Below is a small trained network, with its code and all its weights. Each question gives an input and a class and asks what happens when units are switched off, that is, made to give their printed mean instead of their output.

import numpy as np


def w(rows, s, z=0):
    codes = np.array(rows[::2]) - 128.0
    scale = np.full(codes.shape[1], s)
    scale[-1] = z or s
    return codes * scale


def f(y):
    return np.maximum(y, 0)


def log_softmax(a):
    a = a - a.max(-1, keepdims=True)
    return a - np.log(np.exp(a).sum(-1, keepdims=True))


def net(x, mask):
    res = np.array(x, float).reshape(1, 5) / 4 @ E
    y = f(res @ A[0][:, :-1].T + A[0][:, -1])
    res = res + np.where(mask, y, B[0][:, -1]) @ B[0][:, :-1]
    return log_softmax(res[-1] @ U[:, :-1].T + U[:, -1])


A, B = {}, {}
E = w([
[123,122,130,120,132,138],'x0',
[121,135,127,128,119,119],'x1',
[144,96,169,37,186,32],'x2',
[88,1,213,228,153,116],'x3',
[230,193,242,69,35,170],'x4',
],0.0079)
A[0] = w([
[69,90,104,169,141,159,151],'N1',
[153,152,196,155,73,119,76],'N2',
[141,143,48,148,181,45,254],'N3',
[89,204,10,86,132,176,22],'N4',
[193,117,156,50,130,107,123],'N5',
[200,141,101,82,112,113,122],'N6',
[133,128,99,193,138,207,117],'N7',
[188,173,107,141,65,143,54],'N8',
[124,152,29,80,111,156,115],'N9',
[154,180,109,36,211,145,129],'N10',
[61,105,34,174,132,184,152],'N11',
[186,157,142,60,153,134,130],'N12',
[191,81,172,72,103,91,62],'N13',
[115,46,196,68,148,15,81],'N14',
[192,212,151,95,136,79,121],'N15',
[65,97,108,218,133,110,121],'N16',
[103,163,175,72,163,74,153],'N17',
[96,194,63,94,144,110,150],'N18',
[115,117,174,209,49,169,10],'N19',
[243,150,255,179,100,191,203],'N20',
[129,153,92,187,68,206,158],'N21',
[112,83,89,219,100,158,129],'N22',
[131,109,221,123,85,168,69],'N23',
[114,76,70,78,187,37,121],'N24',
],0.009,0.0052)
B[0] = w([
[174,85,146,176,120,65,186],'N1',
[139,210,144,116,177,210,168],'N2',
[155,150,148,191,152,182,213],'N3',
[184,217,167,150,206,209,184],'N4',
[68,98,98,159,71,85,189],'N5',
[94,125,137,170,72,65,176],'N6',
[80,94,136,134,79,81,168],'N7',
[133,115,110,111,116,78,164],'N8',
[99,247,139,134,253,188,181],'N9',
[118,118,125,127,99,89,193],'N10',
[134,102,116,136,106,86,202],'N11',
[111,39,100,200,72,74,187],'N12',
[78,100,125,87,116,98,172],'N13',
[151,231,98,106,246,178,204],'N14',
[112,54,101,133,91,57,194],'N15',
[125,97,183,175,77,144,198],'N16',
[99,93,132,85,46,95,180],'N17',
[95,143,115,116,116,160,187],'N18',
[126,157,172,212,98,122,164],'N19',
[86,214,95,61,123,163,248],'N20',
[148,211,129,95,132,226,188],'N21',
[152,58,194,154,146,77,188],'N22',
[140,210,166,82,202,167,174],'N23',
[125,247,97,48,194,201,198],'N24',
],0.0067,0.012)
U = w([
[189,139,163,152,180,179,254],'0',
[112,153,76,70,149,144,101],'1',
[118,3,123,147,47,19,119],'2',
],0.011,0.00085)

Each question gives the input, the list of numbers given to net, and the class t.
The units are the neurons (one row each of A and B). Each row of codes is followed by its name. A weight is (code - 128) times the scale printed after its matrix; where a second scale follows, it is the last column's (A, B and U).
mask holds one flag per neuron, in row order. A switched-off neuron (its flag False) gives its mean, the last column of its row in B, instead of its output. The means were averaged over made-up inputs and are rounded, as every weight is.
A unit's drop is (log p(t) with every unit on - log p(t) with that unit switched off) / (log p(t) with every unit on - log p(t) with every unit switched off).
The circuit of an input: a set's keep is (log p(t) with only the set's units on - log p(t) with every unit switched off) / (log p(t) with every unit on - log p(t) with every unit switched off). Starting from the 12 units with the biggest drops (on a tie, the unit counted first), units are removed one at a time, each time the one whose removal leaves the highest keep (on an exact tie, the one counted first), for as long as the keep stays at least 0.8.
units of the circuit, in order: the units of the circuit, biggest drop first
most important unit: the unit with the biggest drop
k most important neurons: the k neurons with the biggest drops, biggest first
drop when u is switched off: that unit's drop, to one decimal
input [0,7,3,5,2], class 1: 3 most important neurons	(N3 N4 N22)
input [6,-2,5,2,-6], class 0: units of the circuit, in order	(N3 N20)
input [4,8,-7,-5,-3], class 0: most important unit	N4
input [0,1,0,-6,-6], class 0: units of the circuit, in order	(N4 N3)
input [8,-5,6,-1,1], class 2: 2 most important neurons	(N20 N9)
input [-1,-5,6,3,8], class 1: 2 most important neurons	(N20 N14)
input [-3,2,0,-6,-5], class 0: 3 most important neurons	(N4 N3 N20)
input [2,-6,-8,-6,0], class 0: 2 most important neurons	(N4 N20)
input [-6,8,-7,3,-1], class 2: drop when N14 is switched off	0.1
input [-3,3,1,2,5], class 1: drop when N3 is switched off	0.1
input [2,-4,-1,-1,7], class 1: drop when N20 is switched off	0.4
